Here is a tiny trained network, its code and every weight. The questions are about switching its units off for an input and a class, where a switched-off unit gives its printed mean instead of its output.

import numpy as np


def w(rows, s, z=0):
    codes = np.array(rows[::2]) - 128.0
    scale = np.full(codes.shape[1], s)
    scale[-1] = z or s
    return codes * scale


def f(y):
    return y / 2 * (1 + np.tanh(0.7978845608 * (y + 0.044715 * y**3)))


def log_softmax(a):
    a = a - a.max(-1, keepdims=True)
    return a - np.log(np.exp(a).sum(-1, keepdims=True))


def net(x, mask):
    res = np.array(x, float).reshape(1, 5) / 4 @ E
    y = f(res @ A[0][:, :-1].T + A[0][:, -1])
    res = res + np.where(mask, y, B[0][:, -1]) @ B[0][:, :-1]
    return log_softmax(res[-1] @ U[:, :-1].T + U[:, -1])


A, B = {}, {}
E = w([
[110,254,181,90,144,120,146,213,76,81],'x0',
[163,140,169,155,188,230,181,162,139,227],'x1',
[245,90,243,39,98,217,120,120,56,27],'x2',
[102,137,107,96,147,150,51,150,158,100],'x3',
[54,190,186,163,116,189,70,69,146,106],'x4',
],0.0082)
A[0] = w([
[160,150,155,173,157,193,182,168,132,225,62],'neuron 1',
[165,103,96,63,156,16,195,219,99,178,52],'neuron 2',
[38,222,187,186,116,146,152,21,107,126,40],'neuron 3',
[138,147,133,159,82,7,170,71,106,67,140],'neuron 4',
[44,194,68,202,161,56,143,144,164,196,4],'neuron 5',
[111,255,157,117,131,85,177,222,75,105,46],'neuron 6',
],0.0096,0.003)
B[0] = w([
[10,183,100,78,144,57,110,137,112,106,206],'neuron 1',
[190,152,119,229,95,171,60,161,164,58,199],'neuron 2',
[225,121,63,225,97,120,92,210,152,75,209],'neuron 3',
[27,208,134,102,189,124,140,159,104,198,187],'neuron 4',
[166,100,199,62,101,171,161,120,87,121,255],'neuron 5',
[130,53,111,118,150,118,142,42,158,191,217],'neuron 6',
],0.011,0.013)
U = w([
[128,129,134,140,131,130,123,137,108,122,254],'0',
[175,99,244,59,84,174,174,155,25,90,93],'1',
[171,138,92,208,122,135,101,176,159,72,65],'2',
[30,185,95,92,174,82,121,153,104,92,75],'3',
[136,15,90,174,156,98,155,2,190,201,115],'4',
],0.0069,0.0087)

Each question gives the input, the list of numbers given to net, and the class t.
The units are the neurons (one row each of A and B). Each row of codes is followed by its name. A weight is (code - 128) times the scale printed after its matrix; where a second scale follows, it is the last column's (A, B and U).
mask holds one flag per neuron, in row order. A switched-off neuron (its flag False) gives its mean, the last column of its row in B, instead of its output. The means were averaged over made-up inputs and are rounded, as every weight is.
A unit's drop is (log p(t) with every unit on - log p(t) with that unit switched off) / (log p(t) with every unit on - log p(t) with every unit switched off).
The circuit of an input: a set's keep is (log p(t) with only the set's units on - log p(t) with every unit switched off) / (log p(t) with every unit on - log p(t) with every unit switched off). Starting from all 6 units, units are removed one at a time, each time the one whose removal leaves the highest keep (on an exact tie, the one counted first), for as long as the keep stays at least 0.8.
circuit, biggest first: the units of the circuit, biggest drop first
k most important neurons: the k neurons with the biggest drops, biggest first
drop when u is switched off: that unit's drop, to one decimal
input [7,2,-1,-3,-6], class 4: circuit, biggest first	[neuron 6]
input [6,-6,-7,7,6], class 0: circuit, biggest first	[neuron 3; neuron 5; neuron 6]
input [-1,-8,-8,-7,-6], class 1: 2 most important neurons	[neuron 5; neuron 1]
input [5,1,2,-3,-1], class 4: circuit, biggest first	[neuron 6; neuron 5]
input [-5,-6,5,2,-4], class 3: circuit, biggest first	[neuron 5; neuron 4]
input [-8,5,-8,4,-6], class 1: 2 most important neurons	[neuron 5; neuron 6]
input [7,-1,5,0,2], class 4: circuit, biggest first	[neuron 6; neuron 5]
input [4,-1,2,-1,-3], class 4: 4 most important neurons	[neuron 6; neuron 5; neuron 3; neuron 1]
input [1,-4,-2,-1,-7], class 2: 2 most important neurons	[neuron 2; neuron 1]
input [6,8,7,4,5], class 3: 2 most important neurons	[neuron 1; neuron 5]
input [-6,4,3,1,8], class 2: circuit, biggest first	[neuron 3; neuron 5]
input [-8,-8,0,3,-1], class 3: 2 most important neurons	[neuron 4; neuron 6]
input [-7,6,-7,5,-3], class 1: 2 most important neurons	[neuron 5; neuron 6]
input [6,1,-4,5,-5], class 4: circuit, biggest first	[neuron 6]
input [-4,-2,-4,-2,-5], class 2: 2 most important neurons	[neuron 2; neuron 6]
input [7,5,7,-3,-8], class 2: 3 most important neurons	[neuron 2; neuron 5; neuron 4]
input [-7,5,-4,7,-6], class 0: 2 most important neurons	[neuron 6; neuron 3]
input [2,7,5,-8,-8], class 0: circuit, biggest first	[neuron 1; neuron 2]
input [5,5,2,1,1], class 3: 4 most important neurons	[neuron 1; neuron 5; neuron 2; neuron 3]
input [-5,-2,-3,-7,-2], class 0: circuit, biggest first	[neuron 6]
input [1,-3,-5,3,-4], class 1: 3 most important neurons	[neuron 5; neuron 3; neuron 1]
input [-7,5,-5,5,8], class 2: 2 most important neurons	[neuron 3; neuron 6]
input [2,-5,4,0,-4], class 3: 3 most important neurons	[neuron 5; neuron 4; neuron 3]
input [3,7,4,3,-7], class 2: 3 most important neurons	[neuron 2; neuron 5; neuron 4]
input [7,2,-2,2,1], class 4: drop when neuron 6 is switched off	0.7
input [3,1,3,3,-7], class 2: drop when neuron 2 is switched off	0.7
input [0,4,-4,2,2], class 1: drop when neuron 4 is switched off	0.2
input [-3,-8,-5,-7,2], class 3: circuit, biggest first	[neuron 4]
input [6,1,-6,-2,8], class 2: drop when neuron 5 is switched off	-0.1
